Here is a tiny trained network, its code and every weight. The questions are about switching its units off for an input and a target symbol, where a switched-off unit gives its printed mean instead of its output.

import numpy as np


def w(rows, s, z=0):
    codes = np.array(rows[::2]) - 128.0
    scale = np.full(codes.shape[1], s)
    scale[-1] = z or s
    return codes * scale


def f(y):
    return y / 2 * (1 + np.tanh(0.7978845608 * (y + 0.044715 * y**3)))


def softmax(a):
    e = np.exp(a - a.max(-1, keepdims=True))
    return e / e.sum(-1, keepdims=True)


def log_softmax(a):
    a = a - a.max(-1, keepdims=True)
    return a - np.log(np.exp(a).sum(-1, keepdims=True))


def net(x, mask):
    ids = ['βγεζηθλμξπτφψ'.index(c) for c in x.split()]
    T = len(ids)
    res = E[ids] + P[:T]
    r = res
    for j in range(2):
        rows = slice(4 * j, 4 * j + 4)
        q, k, v = (r @ M[0][rows].T for M in (Q, K, V))
        z = softmax(np.where(np.tri(T) > 0, q @ k.T / 4**0.5, -1e9)) @ v
        o = O[0][rows]
        res = res + np.where(mask[j], z, o[:, -1]) @ o[:, :-1]
    y = f(res @ A[0][:, :-1].T + A[0][:, -1])
    res = res + np.where(mask[2:14], y, B[0][:, -1]) @ B[0][:, :-1]
    return log_softmax(res[-1] @ U[:, :-1].T + U[:, -1])


Q, K, V, O, A, B = {}, {}, {}, {}, {}, {}
E = w([
[142,154,124,65],'β',
[145,103,163,95],'γ',
[136,109,142,117],'ε',
[83,164,84,54],'ζ',
[214,210,88,105],'η',
[78,172,116,33],'θ',
[109,70,145,103],'λ',
[92,122,175,65],'μ',
[121,46,68,89],'ξ',
[91,54,116,161],'π',
[86,77,11,125],'τ',
[203,153,29,250],'φ',
[31,149,157,152],'ψ',
],0.019)
P = w([
[145,116,175,142],'0',
[90,147,75,72],'1',
[35,143,20,82],'2',
[40,66,123,70],'3',
[21,99,110,1],'4',
[133,241,16,59],'5',
],0.0059)
Q[0] = w([
[188,169,108,108],'h1',
[126,116,131,28],'h1',
[110,145,63,99],'h1',
[103,110,96,4],'h1',
[146,86,150,109],'h2',
[153,108,109,85],'h2',
[88,99,131,115],'h2',
[126,147,132,106],'h2',
],0.017)
K[0] = w([
[178,92,159,45],'h1',
[35,79,121,94],'h1',
[66,69,189,164],'h1',
[5,51,124,96],'h1',
[94,133,91,116],'h2',
[123,120,104,152],'h2',
[168,186,75,139],'h2',
[150,131,100,148],'h2',
],0.015)
V[0] = w([
[149,213,157,82],'h1',
[53,209,127,169],'h1',
[95,64,224,111],'h1',
[68,148,168,194],'h1',
[181,152,38,147],'h2',
[251,161,137,170],'h2',
[95,208,113,179],'h2',
[206,170,153,48],'h2',
],0.013)
O[0] = w([
[184,229,201,63,76],'h1',
[107,245,139,190,212],'h1',
[82,52,237,161,177],'h1',
[110,149,183,254,125],'h1',
[162,151,23,108,211],'h2',
[193,83,108,166,1],'h2',
[153,214,84,189,125],'h2',
[195,137,212,60,186],'h2',
],0.0095,0.0049)
A[0] = w([
[164,128,130,244,5],'n1',
[61,198,100,208,106],'n2',
[132,232,225,226,59],'n3',
[111,77,46,158,198],'n4',
[188,233,131,177,111],'n5',
[58,157,68,97,88],'n6',
[255,164,17,169,161],'n7',
[54,200,112,134,166],'n8',
[197,175,85,83,179],'n9',
[190,65,116,64,162],'n10',
[15,40,115,145,93],'n11',
[134,66,77,112,2],'n12',
],0.0077,0.0074)
B[0] = w([
[128,195,171,2,158],'n1',
[215,64,192,143,247],'n2',
[168,82,59,76,245],'n3',
[90,249,146,127,241],'n4',
[61,92,118,88,204],'n5',
[214,112,164,93,209],'n6',
[89,30,203,121,254],'n7',
[141,147,134,220,249],'n8',
[121,133,90,223,241],'n9',
[176,108,175,181,228],'n10',
[141,180,74,83,237],'n11',
[151,202,176,64,170],'n12',
],0.0061,0.012)
U = w([
[210,169,149,75,124],'β',
[145,95,167,69,107],'γ',
[122,113,146,82,117],'ε',
[140,201,141,85,151],'ζ',
[206,116,114,105,175],'η',
[130,223,182,63,63],'θ',
[61,77,138,69,119],'λ',
[62,153,204,65,4],'μ',
[128,102,105,14,16],'ξ',
[1,121,115,102,119],'π',
[111,179,69,69,102],'τ',
[129,89,69,138,226],'φ',
[98,172,197,179,255],'ψ',
],0.0077,0.0044)

Each question gives the input, a string of symbols that net reads in full, and the target symbol t.
The units are the heads (4 rows each of Q, K, V and O) and the neurons (one row each of A and B). Each row of codes is followed by its name. A weight is (code - 128) times the scale printed after its matrix; where a second scale follows, it is the last column's (O, A, B and U).
mask holds one flag per unit, heads first, then neurons. A switched-off unit (its flag False) gives its mean, the last column of its rows in O or B, instead of its output. The means were averaged over made-up inputs and are rounded, as every weight is.
A unit's drop is (log p(t) with every unit on - log p(t) with that unit switched off) / (log p(t) with every unit on - log p(t) with every unit switched off).
The circuit of an input: a set's keep is (log p(t) with only the set's units on - log p(t) with every unit switched off) / (log p(t) with every unit on - log p(t) with every unit switched off). Starting from the 12 units with the biggest drops (on a tie, the unit counted first), units are removed one at a time, each time the one whose removal leaves the highest keep (on an exact tie, the one counted first), for as long as the keep stays at least 0.8.
units of the circuit, in order: the units of the circuit, biggest drop first
k most important neurons: the k neurons with the biggest drops, biggest first
heads that matter: for each layer, one digit per head in row order, 1 if its drop is at least 0.15 and else 0, layers parted by /
input π β η, target π: units of the circuit, in order => h1, h2
input γ η β ε θ, target β: units of the circuit, in order => h2
input ψ β θ, target ψ: heads that matter => 10
input β τ ζ, target τ: 2 most important neurons => n4, n2
input φ π ξ λ π ε, target π: units of the circuit, in order => h1, h2, n2
input φ γ γ, target φ: heads that matter => 01
input ψ ε η, target ψ: heads that matter => 01
input β θ η ψ θ π, target ψ: heads that matter => 10
input μ ξ θ, target ξ: heads that matter => 11
input μ τ ψ π γ, target ψ: heads that matter => 11
input γ λ γ, target λ: units of the circuit, in order => h1, h2
input θ μ γ ψ β ζ, target ψ: heads that matter => 10
input ψ ξ γ τ ξ, target τ: heads that matter => 11
input θ γ η ξ η, target ξ: units of the circuit, in order => h1
input τ β θ, target τ: heads that matter => 11
input μ β β ξ, target ξ: units of the circuit, in order => h1, n11
input ζ μ β β π, target π: heads that matter => 10
input β π β, target π: units of the circuit, in order => h1, n2
input γ β λ φ ψ μ, target ψ: 2 most important neurons => n8, n11
input β ε ψ μ, target ψ: most important neuron => n8
input φ φ β, target φ: 2 most important neurons => n9, n7
input ψ ζ η ψ π λ, target ψ: 2 most important neurons => n5, n6
